Below are the code and all the weights of a small trained network. Each question names an input and a target symbol and asks about switching units off, where a switched-off unit gives its printed mean instead of its output.

import numpy as np


def w(rows, s, z=0):
    codes = np.array(rows[::2]) - 128.0
    scale = np.full(codes.shape[1], s)
    scale[-1] = z or s
    return codes * scale


def norm(h):
    return h / np.sqrt((h * h).mean(-1, keepdims=True) + 1e-5)


def f(y):
    return y / 2 * (1 + np.tanh(0.7978845608 * (y + 0.044715 * y**3)))


def softmax(a):
    e = np.exp(a - a.max(-1, keepdims=True))
    return e / e.sum(-1, keepdims=True)


def log_softmax(a):
    a = a - a.max(-1, keepdims=True)
    return a - np.log(np.exp(a).sum(-1, keepdims=True))


def net(x, mask):
    ids = ['αβμξπστψ'.index(c) for c in x.split()]
    T = len(ids)
    res = E[ids] + P[:T]
    q, k, v = (norm(res) @ M[0].T for M in (Q, K, V))
    z = softmax(np.where(np.tri(T) > 0, q @ k.T / 4**0.5, -1e9)) @ v
    res = res + np.where(mask[0], z, O[0][:, -1]) @ O[0][:, :-1]
    y = f(norm(res) @ A[0][:, :-1].T + A[0][:, -1])
    res = res + np.where(mask[1:9], y, B[0][:, -1]) @ B[0][:, :-1]
    return log_softmax(norm(res)[-1] @ U[:, :-1].T + U[:, -1])


Q, K, V, O, A, B = {}, {}, {}, {}, {}, {}
E = w([
[123,90,138,160,254],'α',
[180,133,97,147,158],'β',
[126,90,96,109,184],'μ',
[154,138,86,101,125],'ξ',
[147,103,97,98,146],'π',
[125,122,97,104,178],'σ',
[138,141,78,139,126],'τ',
[125,86,100,141,135],'ψ',
],0.0081)
P = w([
[95,122,141,120,87],'0',
[245,91,58,139,214],'1',
[217,187,250,197,94],'2',
[116,159,206,135,73],'3',
[254,89,33,149,162],'4',
[48,124,87,119,27],'5',
],0.0041)
Q[0] = w([
[171,115,87,100,70],'H0',
[253,185,238,165,155],'H0',
[139,70,44,153,113],'H0',
[123,143,39,111,101],'H0',
],0.0068)
K[0] = w([
[134,136,172,144,95],'H0',
[1,155,68,57,74],'H0',
[153,109,172,242,82],'H0',
[214,184,154,198,67],'H0',
],0.0081)
V[0] = w([
[221,221,107,104,148],'H0',
[35,179,60,198,53],'H0',
[165,71,129,254,92],'H0',
[50,207,138,179,216],'H0',
],0.0048)
O[0] = w([
[133,225,123,94,163,207],'H0',
[50,181,80,148,60,149],'H0',
[114,106,228,186,79,255],'H0',
[99,150,72,253,175,27],'H0',
],0.0066,0.0023)
A[0] = w([
[149,169,116,113,145,79],'N0',
[74,93,121,169,140,247],'N1',
[154,144,163,57,153,171],'N2',
[218,91,79,168,85,228],'N3',
[68,213,117,174,104,107],'N4',
[155,173,3,109,189,16],'N5',
[176,75,122,125,181,194],'N6',
[81,112,138,88,139,203],'N7',
],0.0065,0.0015)
B[0] = w([
[98,96,115,124,94,143],'N0',
[181,253,141,145,93,143],'N1',
[147,121,99,172,140,181],'N2',
[30,96,106,110,204,255],'N3',
[74,176,119,99,165,196],'N4',
[225,105,148,222,59,216],'N5',
[31,159,118,119,102,233],'N6',
[156,150,113,160,111,134],'N7',
],0.0059,0.0033)
U = w([
[101,138,171,185,191,54],'α',
[184,155,164,119,182,171],'β',
[9,40,98,100,210,98],'μ',
[223,164,84,55,113,111],'ξ',
[192,75,138,2,167,77],'π',
[204,124,44,240,131,118],'σ',
[72,228,108,127,121,251],'τ',
[107,53,225,163,51,129],'ψ',
],0.0088,0.0033)

Each question gives the input, a string of symbols that net reads in full, and the target symbol t.
The units are the heads (4 rows each of Q, K, V and O) and the neurons (one row each of A and B). Each row of codes is followed by its name. A weight is (code - 128) times the scale printed after its matrix; where a second scale follows, it is the last column's (O, A, B and U).
mask holds one flag per unit, heads first, then neurons. A switched-off unit (its flag False) gives its mean, the last column of its rows in O or B, instead of its output. The means were averaged over made-up inputs and are rounded, as every weight is.
A unit's drop is (log p(t) with every unit on - log p(t) with that unit switched off) / (log p(t) with every unit on - log p(t) with every unit switched off).
The circuit of an input: a set's keep is (log p(t) with only the set's units on - log p(t) with every unit switched off) / (log p(t) with every unit on - log p(t) with every unit switched off). Starting from all 9 units, units are removed one at a time, each time the one whose removal leaves the highest keep (on an exact tie, the one counted first), for as long as the keep stays at least 0.8.
units of the circuit, in order: the units of the circuit, biggest drop first
k most important neurons: the k neurons with the biggest drops, biggest first
drop of u: that unit's drop, to one decimal
input τ τ ξ, target τ: 2 most important neurons	[N4 N5]
input τ α σ μ σ β, target σ: units of the circuit, in order	[H0 N5]
input μ τ ψ α ξ, target μ: units of the circuit, in order	[N3]
input μ ψ σ σ, target σ: units of the circuit, in order	[H0 N5]
input τ τ ξ σ μ ψ, target ξ: units of the circuit, in order	[N3 H0]
input τ π τ τ π, target σ: units of the circuit, in order	[N5 H0]
input μ μ σ, target μ: units of the circuit, in order	[H0 N6]
input α τ π τ α ψ, target π: 2 most important neurons	[N3 N5]
input τ β σ π, target π: 2 most important neurons	[N5 N1]
input ψ τ σ σ ψ, target μ: drop of N3	1.0
input β τ α σ ψ, target μ: drop of N3	0.6
input ψ μ ξ, target ψ: drop of N3	0.0
input α ψ τ ξ μ, target σ: 2 most important neurons	[N5 N4]
input μ τ τ σ σ, target σ: units of the circuit, in order	[N5]
